Below is a small trained network, with its code and all its weights. Each question gives an input and a class and asks what happens when units are switched off, that is, made to give their printed mean instead of their output.

import numpy as np


def w(rows, s, z=0):
    codes = np.array(rows[::2]) - 128.0
    scale = np.full(codes.shape[1], s)
    scale[-1] = z or s
    return codes * scale


def f(y):
    return y / 2 * (1 + np.tanh(0.7978845608 * (y + 0.044715 * y**3)))


def log_softmax(a):
    a = a - a.max(-1, keepdims=True)
    return a - np.log(np.exp(a).sum(-1, keepdims=True))


def net(x, mask):
    res = np.array(x, float).reshape(1, 8) / 4 @ E
    y = f(res @ A[0][:, :-1].T + A[0][:, -1])
    res = res + np.where(mask, y, B[0][:, -1]) @ B[0][:, :-1]
    return log_softmax(res[-1] @ U[:, :-1].T + U[:, -1])


A, B = {}, {}
E = w([
[161,94,89,133,153,69,123,128,152,129,99],'x0',
[177,167,157,154,254,198,111,104,55,64,111],'x1',
[228,158,247,25,90,132,81,160,117,117,121],'x2',
[44,195,131,235,67,202,102,108,69,227,38],'x3',
[64,139,181,128,210,127,89,203,109,89,121],'x4',
[103,155,21,143,80,29,31,131,161,172,53],'x5',
[169,179,133,109,105,150,5,52,144,57,127],'x6',
[164,80,159,189,69,95,192,98,59,98,30],'x7',
],0.0086)
A[0] = w([
[136,138,161,159,128,207,106,56,80,118,184,165],'N0',
[170,53,20,68,85,54,130,86,208,58,161,233],'N1',
[81,57,167,170,167,146,249,219,98,179,128,150],'N2',
[161,120,203,2,47,150,133,210,213,194,165,139],'N3',
[57,138,127,62,178,91,167,175,143,128,88,138],'N4',
[173,134,246,130,179,169,108,105,74,38,111,225],'N5',
[142,200,156,129,228,126,54,153,136,122,208,254],'N6',
[121,102,201,140,156,125,240,178,162,186,115,217],'N7',
[109,120,164,160,182,227,180,59,99,135,202,113],'N8',
[110,99,195,96,111,200,151,107,155,128,182,205],'N9',
[57,134,51,129,146,123,37,153,177,149,180,151],'N10',
[162,154,168,128,161,86,43,139,68,23,70,113],'N11',
[59,111,133,70,160,145,53,225,223,139,199,216],'N12',
[88,149,53,46,176,72,79,84,164,100,190,129],'N13',
[113,109,208,97,191,154,131,38,48,83,152,176],'N14',
],0.0074,0.0043)
B[0] = w([
[116,204,62,147,112,123,133,142,170,90,128,192],'N0',
[190,113,32,88,111,12,213,116,208,159,127,253],'N1',
[74,30,224,175,115,232,245,79,69,164,88,231],'N2',
[165,177,217,48,43,94,49,2,87,135,235,212],'N3',
[88,99,198,156,128,116,191,142,167,174,127,160],'N4',
[162,202,167,89,182,113,101,187,35,18,87,237],'N5',
[137,141,155,69,239,226,70,155,205,128,80,227],'N6',
[173,26,236,146,72,208,205,80,51,124,138,206],'N7',
[49,184,53,138,156,177,188,92,44,52,172,216],'N8',
[115,196,142,119,101,149,129,79,86,50,209,196],'N9',
[27,92,103,159,197,119,98,86,211,194,110,219],'N10',
[129,137,165,43,175,24,96,244,85,152,6,184],'N11',
[30,136,176,112,182,147,105,131,192,157,224,228],'N12',
[155,85,72,131,183,94,122,130,225,139,138,207],'N13',
[168,192,58,141,176,182,153,202,52,49,104,210],'N14',
],0.007,0.013)
U = w([
[107,42,214,165,98,189,224,108,54,144,102,118],'0',
[46,214,62,223,29,135,19,98,93,229,1,254],'1',
[182,155,233,76,179,94,71,233,73,85,38,79],'2',
[36,101,113,155,122,34,134,148,177,147,163,107],'3',
[238,93,53,82,101,55,180,99,168,128,131,137],'4',
[82,143,162,96,222,211,66,166,208,170,187,43],'5',
[150,193,104,156,172,192,153,151,78,28,171,79],'6',
[155,187,223,65,33,109,52,83,114,128,244,100],'7',
],0.0094,0.0063)

Each question gives the input, the list of numbers given to net, and the class t.
The units are the neurons (one row each of A and B). Each row of codes is followed by its name. A weight is (code - 128) times the scale printed after its matrix; where a second scale follows, it is the last column's (A, B and U).
mask holds one flag per neuron, in row order. A switched-off neuron (its flag False) gives its mean, the last column of its row in B, instead of its output. The means were averaged over made-up inputs and are rounded, as every weight is.
A unit's drop is (log p(t) with every unit on - log p(t) with that unit switched off) / (log p(t) with every unit on - log p(t) with every unit switched off).
The circuit of an input: a set's keep is (log p(t) with only the set's units on - log p(t) with every unit switched off) / (log p(t) with every unit on - log p(t) with every unit switched off). Starting from the 12 units with the biggest drops (on a tie, the unit counted first), units are removed one at a time, each time the one whose removal leaves the highest keep (on an exact tie, the one counted first), for as long as the keep stays at least 0.8.
circuit, biggest first: the units of the circuit, biggest drop first
top k neurons: the k neurons with the biggest drops, biggest first
drop of u: that unit's drop, to one decimal
input [6,-4,2,-6,0,-8,-1,3], class 7: circuit, biggest first : [N3]
input [-3,7,-2,-2,3,8,-6,0], class 5: top 2 neurons : [N5, N1]
input [-4,-6,-6,0,4,7,2,3], class 3: circuit, biggest first : [N1, N14]
input [-2,1,1,-1,-6,0,5,6], class 4: top 2 neurons : [N6, N1]
input [-3,-6,0,1,-4,2,0,7], class 4: circuit, biggest first : [N2, N1]
input [-8,4,6,-6,6,-6,-4,-7], class 6: top 3 neurons : [N14, N5, N8]
input [-7,4,-6,-4,5,-4,-8,-7], class 0: top 2 neurons : [N2, N7]
input [-3,7,1,3,0,7,-2,5], class 2: top 2 neurons : [N11, N10]
input [-3,-6,-7,5,3,6,-4,-5], class 3: top 2 neurons : [N6, N12]
input [6,4,-3,2,-8,3,6,4], class 4: top 2 neurons : [N1, N10]
input [6,-1,8,-6,-5,5,6,-8], class 4: top 2 neurons : [N1, N13]
input [5,-6,1,-5,-2,0,-4,-7], class 7: top 2 neurons : [N3, N12]
input [2,-4,7,3,-7,-7,-3,4], class 7: top 2 neurons : [N3, N9]
input [-6,0,2,0,6,-5,8,6], class 2: circuit, biggest first : [N11]
input [8,8,-4,-8,3,4,-5,-3], class 5: top 2 neurons : [N6, N12]
input [3,-7,7,-7,6,8,5,8], class 4: drop of N1 : 1.7
input [-4,0,3,6,-3,-6,6,-5], class 6: drop of N13 : 0.0
input [3,0,2,1,7,-7,-1,-2], class 6: drop of N8 : 0.1
